Below is a small trained network, with its code and all its weights. Each question gives an input and a target symbol and asks what happens when units are switched off, that is, made to give their printed mean instead of their output.

import numpy as np


def w(rows, s, z=0):
    codes = np.array(rows[::2]) - 128.0
    scale = np.full(codes.shape[1], s)
    scale[-1] = z or s
    return codes * scale


def norm(h):
    return h / np.sqrt((h * h).mean(-1, keepdims=True) + 1e-5)


def f(y):
    return np.maximum(y, 0)


def softmax(a):
    e = np.exp(a - a.max(-1, keepdims=True))
    return e / e.sum(-1, keepdims=True)


def log_softmax(a):
    a = a - a.max(-1, keepdims=True)
    return a - np.log(np.exp(a).sum(-1, keepdims=True))


def net(x, mask):
    ids = ['αβδεθμπτ'.index(c) for c in x.split()]
    T = len(ids)
    res = E[ids] + P[:T]
    u = 0
    for l in range(2):
        q, k, v = (norm(res) @ M[l].T for M in (Q, K, V))
        z = softmax(np.where(np.tri(T) > 0, q @ k.T / 2**0.5, -1e9)) @ v
        res = res + np.where(mask[u], z, O[l][:, -1]) @ O[l][:, :-1]
        u += 1
        y = f(norm(res) @ A[l][:, :-1].T + A[l][:, -1])
        res = res + np.where(mask[u : u + 8], y, B[l][:, -1]) @ B[l][:, :-1]
        u += 8
    return log_softmax(norm(res)[-1] @ U[:, :-1].T + U[:, -1])


Q, K, V, O, A, B = {}, {}, {}, {}, {}, {}
E = w([
[54,48,208],'α',
[164,92,222],'β',
[246,23,2],'δ',
[34,106,188],'ε',
[196,35,214],'θ',
[105,59,176],'μ',
[173,93,215],'π',
[137,63,204],'τ',
],0.0082)
P = w([
[136,252,15],'0',
[115,159,199],'1',
[130,149,203],'2',
[175,143,203],'3',
[177,151,204],'4',
[169,148,214],'5',
[175,134,205],'6',
[232,110,214],'7',
[232,124,225],'8',
[249,98,225],'9',
[224,94,228],'10',
[252,90,230],'11',
[248,69,227],'12',
],0.0036)
Q[0] = w([
[133,170,93],'L0H0',
[109,254,68],'L0H0',
],0.011)
K[0] = w([
[92,125,153],'L0H0',
[84,131,248],'L0H0',
],0.013)
V[0] = w([
[74,194,168],'L0H0',
[113,2,117],'L0H0',
],0.0073)
O[0] = w([
[144,6,62,35],'L0H0',
[116,207,85,254],'L0H0',
],0.013,0.0041)
A[0] = w([
[133,185,91,208],'L0N0',
[89,86,119,129],'L0N1',
[132,55,118,49],'L0N2',
[246,140,43,162],'L0N3',
[86,89,131,90],'L0N4',
[182,119,181,65],'L0N5',
[65,126,144,16],'L0N6',
[80,123,197,252],'L0N7',
],0.011,0.002)
B[0] = w([
[170,141,163,175],'L0N0',
[147,172,122,156],'L0N1',
[141,132,157,154],'L0N2',
[153,255,186,154],'L0N3',
[132,178,118,157],'L0N4',
[83,127,78,173],'L0N5',
[147,101,163,156],'L0N6',
[216,156,99,253],'L0N7',
],0.0087,0.0077)
Q[1] = w([
[168,201,152],'L1H0',
[6,92,66],'L1H0',
],0.014)
K[1] = w([
[26,29,179],'L1H0',
[242,236,254],'L1H0',
],0.009)
V[1] = w([
[32,167,85],'L1H0',
[2,32,206],'L1H0',
],0.0098)
O[1] = w([
[254,124,62,151],'L1H0',
[171,119,169,2],'L1H0',
],0.008,0.0064)
A[1] = w([
[170,104,65,1],'L1N0',
[79,119,149,65],'L1N1',
[120,101,52,75],'L1N2',
[198,152,153,141],'L1N3',
[171,3,133,48],'L1N4',
[116,67,84,223],'L1N5',
[53,132,165,93],'L1N6',
[166,80,35,72],'L1N7',
],0.013,0.0037)
B[1] = w([
[202,22,21,158],'L1N0',
[131,76,67,146],'L1N1',
[211,156,199,143],'L1N2',
[79,128,140,253],'L1N3',
[193,237,236,151],'L1N4',
[196,227,254,149],'L1N5',
[168,29,74,178],'L1N6',
[187,7,38,174],'L1N7',
],0.0057,0.0068)
U = w([
[233,114,57,253],'α',
[110,76,158,175],'β',
[156,199,103,13],'δ',
[209,109,247,87],'ε',
[105,171,120,52],'θ',
[108,210,26,2],'μ',
[106,76,163,182],'π',
[48,145,45,254],'τ',
],0.013,0.0041)

Each question gives the input, a string of symbols that net reads in full, and the target symbol t.
The units are the heads (2 rows each of Q, K, V and O) and the neurons (one row each of A and B). Each row of codes is followed by its name. A weight is (code - 128) times the scale printed after its matrix; where a second scale follows, it is the last column's (O, A, B and U).
mask holds one flag per unit, layer by layer, with each layer's heads first. A switched-off unit (its flag False) gives its mean, the last column of its rows in O or B, instead of its output. The means were averaged over made-up inputs and are rounded, as every weight is.
A unit's drop is (log p(t) with every unit on - log p(t) with that unit switched off) / (log p(t) with every unit on - log p(t) with every unit switched off).
The circuit of an input: a set's keep is (log p(t) with only the set's units on - log p(t) with every unit switched off) / (log p(t) with every unit on - log p(t) with every unit switched off). Starting from the 12 units with the biggest drops (on a tie, the unit counted first), units are removed one at a time, each time the one whose removal leaves the highest keep (on an exact tie, the one counted first), for as long as the keep stays at least 0.8.
units of the circuit, in order: the units of the circuit, biggest drop first
unit that matters most: the unit with the biggest drop
top k neurons: the k neurons with the biggest drops, biggest first
k most important neurons of layer l: the k neurons of layer l with the biggest drops, biggest first
drop of u: that unit's drop, to one decimal
input π μ α α ε, target π: units of the circuit, in order => L1H0, L0H0
input α α α α θ τ, target α: units of the circuit, in order => L0H0, L0N7, L1H0
input β ε μ ε, target β: units of the circuit, in order => L1H0, L0H0
input ε α α τ τ ε, target ε: units of the circuit, in order => L1H0, L0N7, L0H0
input τ ε τ α α, target τ: units of the circuit, in order => L1H0, L0H0, L0N7
input ε μ α μ α ε π α ε τ ε, target ε: units of the circuit, in order => L0N7, L1H0, L0H0, L0N5
input α α β, target α: units of the circuit, in order => L0H0
input β β ε ε α, target β: units of the circuit, in order => L1H0, L0H0
input μ α ε β α π, target μ: top 2 neurons => L0N0, L0N5
input μ α τ π τ τ, target μ: units of the circuit, in order => L0N5, L1H0, L0H0
input ε ε α, target ε: units of the circuit, in order => L0H0, L1N4
input τ θ μ α, target τ: 2 most important neurons of layer 0 => L0N7, L0N3
input μ α α τ ε θ, target μ: top 2 neurons => L0N0, L0N5
input μ α μ, target μ: unit that matters most => L0N0
input μ ε π ε ε τ α ε α β ε α, target μ: 3 most important neurons of layer 0 => L0N0, L0N7, L0N5
input ε α θ μ, target ε: 2 most important neurons of layer 0 => L0N7, L0N2
input μ τ ε ε β, target μ: 2 most important neurons of layer 0 => L0N0, L0N5
input τ τ β, target τ: drop of L0H0 => 0.3
input τ τ θ, target τ: drop of L1H0 => 0.6
input ε θ α, target ε: drop of L0H0 => 1.7
input α α π, target α: units of the circuit, in order => L0H0
input π α α τ, target π: drop of L0H0 => 1.0
